Here is a tiny trained network, its code and every weight. The questions are about switching its units off for an input and a class, where a switched-off unit gives its printed mean instead of its output.

import numpy as np


def w(rows, s, z=0):
    codes = np.array(rows[::2]) - 128.0
    scale = np.full(codes.shape[1], s)
    scale[-1] = z or s
    return codes * scale


def f(y):
    return y / 2 * (1 + np.tanh(0.7978845608 * (y + 0.044715 * y**3)))


def log_softmax(a):
    a = a - a.max(-1, keepdims=True)
    return a - np.log(np.exp(a).sum(-1, keepdims=True))


def net(x, mask):
    res = np.array(x, float).reshape(1, 8) / 4 @ E
    y = f(res @ A[0][:, :-1].T + A[0][:, -1])
    res = res + np.where(mask, y, B[0][:, -1]) @ B[0][:, :-1]
    return log_softmax(res[-1] @ U[:, :-1].T + U[:, -1])


A, B = {}, {}
E = w([
[96,164,30,119,127],'x0',
[151,50,143,104,88],'x1',
[64,167,173,34,153],'x2',
[241,125,86,94,3],'x3',
[123,147,73,92,163],'x4',
[87,255,148,121,100],'x5',
[212,161,119,41,172],'x6',
[130,162,198,149,51],'x7',
],0.0071)
A[0] = w([
[113,83,116,112,208,245],'N0',
[139,171,73,77,82,120],'N1',
[220,139,154,120,128,160],'N2',
[123,127,83,100,132,251],'N3',
[78,171,102,254,150,233],'N4',
[123,44,98,167,106,199],'N5',
[104,153,163,101,124,174],'N6',
[72,167,212,70,113,238],'N7',
[139,96,116,80,190,157],'N8',
[94,186,75,62,90,152],'N9',
[148,160,111,112,108,172],'N10',
[117,119,148,100,163,216],'N11',
[171,79,140,137,88,145],'N12',
[169,86,151,109,130,241],'N13',
[226,183,153,87,122,254],'N14',
],0.015,0.0011)
B[0] = w([
[87,49,110,112,189,204],'N0',
[100,221,63,108,153,205],'N1',
[216,91,110,118,89,224],'N2',
[95,141,113,117,158,162],'N3',
[172,118,185,248,200,242],'N4',
[66,119,94,176,68,216],'N5',
[129,135,180,114,103,180],'N6',
[100,125,252,76,86,254],'N7',
[111,75,90,87,153,189],'N8',
[69,230,114,93,180,224],'N9',
[142,160,93,124,136,165],'N10',
[116,107,141,104,137,168],'N11',
[122,155,79,158,53,228],'N12',
[144,100,97,127,71,199],'N13',
[249,126,116,88,110,248],'N14',
],0.024,0.0089)
U = w([
[172,122,171,221,186,174],'0',
[112,107,102,171,44,64],'1',
[122,118,232,76,92,102],'2',
[254,126,101,77,89,109],'3',
[165,190,104,84,165,255],'4',
[117,37,91,85,175,49],'5',
],0.0093,0.002)

Each question gives the input, the list of numbers given to net, and the class t.
The units are the neurons (one row each of A and B). Each row of codes is followed by its name. A weight is (code - 128) times the scale printed after its matrix; where a second scale follows, it is the last column's (A, B and U).
mask holds one flag per neuron, in row order. A switched-off neuron (its flag False) gives its mean, the last column of its row in B, instead of its output. The means were averaged over made-up inputs and are rounded, as every weight is.
A unit's drop is (log p(t) with every unit on - log p(t) with that unit switched off) / (log p(t) with every unit on - log p(t) with every unit switched off).
The circuit of an input: a set's keep is (log p(t) with only the set's units on - log p(t) with every unit switched off) / (log p(t) with every unit on - log p(t) with every unit switched off). Starting from the 12 units with the biggest drops (on a tie, the unit counted first), units are removed one at a time, each time the one whose removal leaves the highest keep (on an exact tie, the one counted first), for as long as the keep stays at least 0.8.
units of the circuit, in order: the units of the circuit, biggest drop first
k most important neurons: the k neurons with the biggest drops, biggest first
drop of u: that unit's drop, to one decimal
input [-3,4,3,-7,1,-5,-6,1], class 5: units of the circuit, in order -> [N0]
input [8,7,-1,-1,-5,8,6,8], class 4: 2 most important neurons -> [N9, N1]
input [2,1,6,2,-2,8,-6,-8], class 2: 3 most important neurons -> [N7, N14, N6]
input [3,-8,7,-5,-5,-5,2,0], class 2: 3 most important neurons -> [N7, N6, N1]
input [-2,-4,5,6,2,1,6,-7], class 4: 4 most important neurons -> [N9, N1, N3, N12]
input [-5,1,-3,-6,-6,-5,-5,-8], class 5: 2 most important neurons -> [N0, N8]
input [0,-8,-1,3,-2,3,2,-1], class 4: 3 most important neurons -> [N9, N1, N13]
input [8,4,-2,2,0,0,-3,-3], class 1: 2 most important neurons -> [N5, N14]
input [8,-8,4,3,6,-6,-8,-8], class 5: 3 most important neurons -> [N0, N8, N3]
input [-6,2,-5,8,-2,-5,-4,-2], class 1: drop of N5 -> 0.5
input [5,-1,-6,2,-5,8,7,-3], class 4: drop of N13 -> 0.1
input [-2,5,-4,-6,5,-7,-1,0], class 5: drop of N0 -> 1.7
input [-1,2,3,-6,-4,6,-6,-8], class 0: drop of N4 -> 4.3
input [5,8,-6,0,-8,-6,6,0], class 1: units of the circuit, in order -> [N5]
